Here is a tiny trained network, its code and every weight. The questions are about switching its units off for an input and a class, where a switched-off unit gives its printed mean instead of its output.

import numpy as np


def w(rows, s, z=0):
    codes = np.array(rows[::2]) - 128.0
    scale = np.full(codes.shape[1], s)
    scale[-1] = z or s
    return codes * scale


def norm(h):
    return h / np.sqrt((h * h).mean(-1, keepdims=True) + 1e-5)


def f(y):
    return np.maximum(y, 0)


def log_softmax(a):
    a = a - a.max(-1, keepdims=True)
    return a - np.log(np.exp(a).sum(-1, keepdims=True))


def net(x, mask):
    res = np.array(x, float).reshape(1, 8) / 4 @ E
    u = 0
    for l in range(4):
        y = f(norm(res) @ A[l][:, :-1].T + A[l][:, -1])
        res = res + np.where(mask[u : u + 6], y, B[l][:, -1]) @ B[l][:, :-1]
        u += 6
    return log_softmax(norm(res)[-1] @ U[:, :-1].T + U[:, -1])


A, B = {}, {}
E = w([
[7,181,173,118,49,191,32],'x0',
[110,145,79,45,138,99,250],'x1',
[163,250,203,196,108,109,201],'x2',
[179,117,209,45,85,10,89],'x3',
[56,200,73,189,162,45,49],'x4',
[157,107,28,62,76,52,124],'x5',
[31,180,64,146,130,128,83],'x6',
[164,132,39,189,99,156,117],'x7',
],0.0012)
A[0] = w([
[32,192,52,141,192,141,72,33],'L0N0',
[173,148,170,116,159,136,112,102],'L0N1',
[102,142,149,195,121,161,182,56],'L0N2',
[74,144,55,144,123,126,101,50],'L0N3',
[179,145,90,145,161,132,66,160],'L0N4',
[175,123,144,253,195,102,65,6],'L0N5',
],0.0032,0.0018)
B[0] = w([
[78,135,2,156,28,168,54,248],'L0N0',
[74,111,72,168,76,126,109,174],'L0N1',
[131,149,160,118,228,207,132,185],'L0N2',
[61,139,43,177,82,86,53,189],'L0N3',
[72,82,142,160,76,92,149,211],'L0N4',
[144,35,169,214,172,50,196,213],'L0N5',
],0.0026,0.0015)
A[1] = w([
[135,227,163,162,223,254,179,8],'L1N0',
[113,169,146,60,114,138,72,94],'L1N1',
[143,71,91,109,120,21,69,189],'L1N2',
[153,216,208,141,45,90,76,8],'L1N3',
[191,75,78,142,83,175,145,58],'L1N4',
[116,208,194,137,82,114,84,125],'L1N5',
],0.0029,0.0017)
B[1] = w([
[194,220,188,148,61,208,157,196],'L1N0',
[131,79,173,166,138,122,131,165],'L1N1',
[111,162,165,134,142,209,223,253],'L1N2',
[86,23,228,97,10,1,152,178],'L1N3',
[166,107,123,126,87,133,112,168],'L1N4',
[168,82,142,138,47,90,135,203],'L1N5',
],0.004,0.0021)
A[2] = w([
[180,199,26,181,209,160,119,172],'L2N0',
[122,49,202,187,81,215,8,160],'L2N1',
[249,88,241,75,191,133,154,254],'L2N2',
[189,123,119,5,4,188,118,103],'L2N3',
[185,191,65,230,65,34,218,131],'L2N4',
[138,207,160,160,129,211,76,101],'L2N5',
],0.0023,0.00096)
B[2] = w([
[78,134,236,97,40,89,100,175],'L2N0',
[111,181,124,71,186,75,194,230],'L2N1',
[42,170,28,126,90,152,64,254],'L2N2',
[149,59,101,183,200,125,128,204],'L2N3',
[82,138,130,95,203,160,93,222],'L2N4',
[175,254,116,132,98,144,170,168],'L2N5',
],0.0033,0.0025)
A[3] = w([
[160,107,151,253,232,78,108,39],'L3N0',
[99,95,104,21,177,100,119,127],'L3N1',
[113,132,78,115,147,159,194,150],'L3N2',
[169,212,81,26,174,27,223,12],'L3N3',
[87,226,170,124,125,87,84,176],'L3N4',
[211,82,73,107,84,171,134,5],'L3N5',
],0.0033,0.002)
B[3] = w([
[68,115,180,216,253,114,169,167],'L3N0',
[142,166,170,145,171,191,93,202],'L3N1',
[186,143,149,112,103,55,75,222],'L3N2',
[107,231,105,80,166,45,95,191],'L3N3',
[193,50,85,121,105,153,144,250],'L3N4',
[196,69,78,143,163,112,162,165],'L3N5',
],0.0045,0.0024)
U = w([
[38,150,17,157,49,144,61,210],'0',
[113,63,233,108,19,55,139,136],'1',
[254,28,56,94,161,148,152,79],'2',
[150,238,106,34,190,42,130,161],'3',
[92,98,209,23,197,218,79,2],'4',
[197,239,174,160,77,235,203,119],'5',
[96,105,173,219,232,104,166,142],'6',
],0.0083,0.0014)

Each question gives the input, the list of numbers given to net, and the class t.
The units are the neurons (one row each of A and B). Each row of codes is followed by its name. A weight is (code - 128) times the scale printed after its matrix; where a second scale follows, it is the last column's (A, B and U).
mask holds one flag per neuron, layer by layer. A switched-off neuron (its flag False) gives its mean, the last column of its row in B, instead of its output. The means were averaged over made-up inputs and are rounded, as every weight is.
A unit's drop is (log p(t) with every unit on - log p(t) with that unit switched off) / (log p(t) with every unit on - log p(t) with every unit switched off).
The circuit of an input: a set's keep is (log p(t) with only the set's units on - log p(t) with every unit switched off) / (log p(t) with every unit on - log p(t) with every unit switched off). Starting from the 12 units with the biggest drops (on a tie, the unit counted first), units are removed one at a time, each time the one whose removal leaves the highest keep (on an exact tie, the one counted first), for as long as the keep stays at least 0.8.
circuit, biggest first: the units of the circuit, biggest drop first
most important unit: the unit with the biggest drop
top k neurons: the k neurons with the biggest drops, biggest first
top k neurons in layer l: the k neurons of layer l with the biggest drops, biggest first
drop when u is switched off: that unit's drop, to one decimal
input [-3,-5,6,4,-1,5,5,6], class 6: most important unit	L0N5
input [8,1,-4,8,6,1,-1,4], class 1: circuit, biggest first	[L2N2; L1N3]
input [0,0,-1,-8,-1,0,0,-1], class 5: top 3 neurons	[L0N2; L1N0; L2N2]
input [-2,-4,0,7,2,-5,-6,3], class 6: circuit, biggest first	[L0N5; L3N0]
input [4,7,-3,8,-5,4,-6,-2], class 3: top 3 neurons in layer 2	[L2N0; L2N2; L2N4]
input [-1,-5,-6,2,5,8,-1,-5], class 4: circuit, biggest first	[L1N2; L3N1]
input [-4,-8,-2,-5,-5,-7,-7,-7], class 5: circuit, biggest first	[L1N0; L2N2; L2N5]
input [4,8,8,1,3,-1,1,-4], class 1: top 3 neurons in layer 1	[L1N3; L1N5; L1N2]
input [5,-5,-1,6,1,5,8,-4], class 1: top 2 neurons	[L2N2; L1N3]
input [2,8,7,7,8,-5,2,-2], class 1: top 2 neurons in layer 1	[L1N3; L1N5]
input [-5,0,-8,-7,8,5,-4,-8], class 0: top 3 neurons	[L0N0; L2N1; L0N3]
input [5,-5,-4,1,6,-6,1,-8], class 1: top 2 neurons in layer 2	[L2N2; L2N4]
input [1,-7,-5,-3,0,-7,-4,2], class 6: circuit, biggest first	[L0N5; L2N1]
input [-1,6,-6,3,3,0,-6,-1], class 3: most important unit	L3N3
input [-8,-4,3,1,8,5,0,1], class 6: top 3 neurons	[L3N0; L2N1; L0N5]
input [2,8,-6,6,0,0,5,-7], class 4: top 4 neurons	[L3N1; L2N1; L1N1; L2N5]
input [7,1,-4,4,-4,3,7,-2], class 4: top 3 neurons in layer 2	[L2N2; L2N1; L2N3]
input [0,3,0,-6,-1,7,-3,-4], class 3: top 2 neurons in layer 1	[L1N5; L1N0]
input [7,-1,-2,-2,-4,-7,-8,-3], class 5: circuit, biggest first	[L1N0; L2N5; L1N3]
input [3,1,4,8,-6,-7,0,5], class 1: circuit, biggest first	[L1N3]
input [-1,-6,5,-6,7,8,-7,7], class 6: circuit, biggest first	[L0N5; L3N0]
input [-1,0,-5,7,4,-3,-1,-8], class 4: drop when L3N1 is switched off	0.3
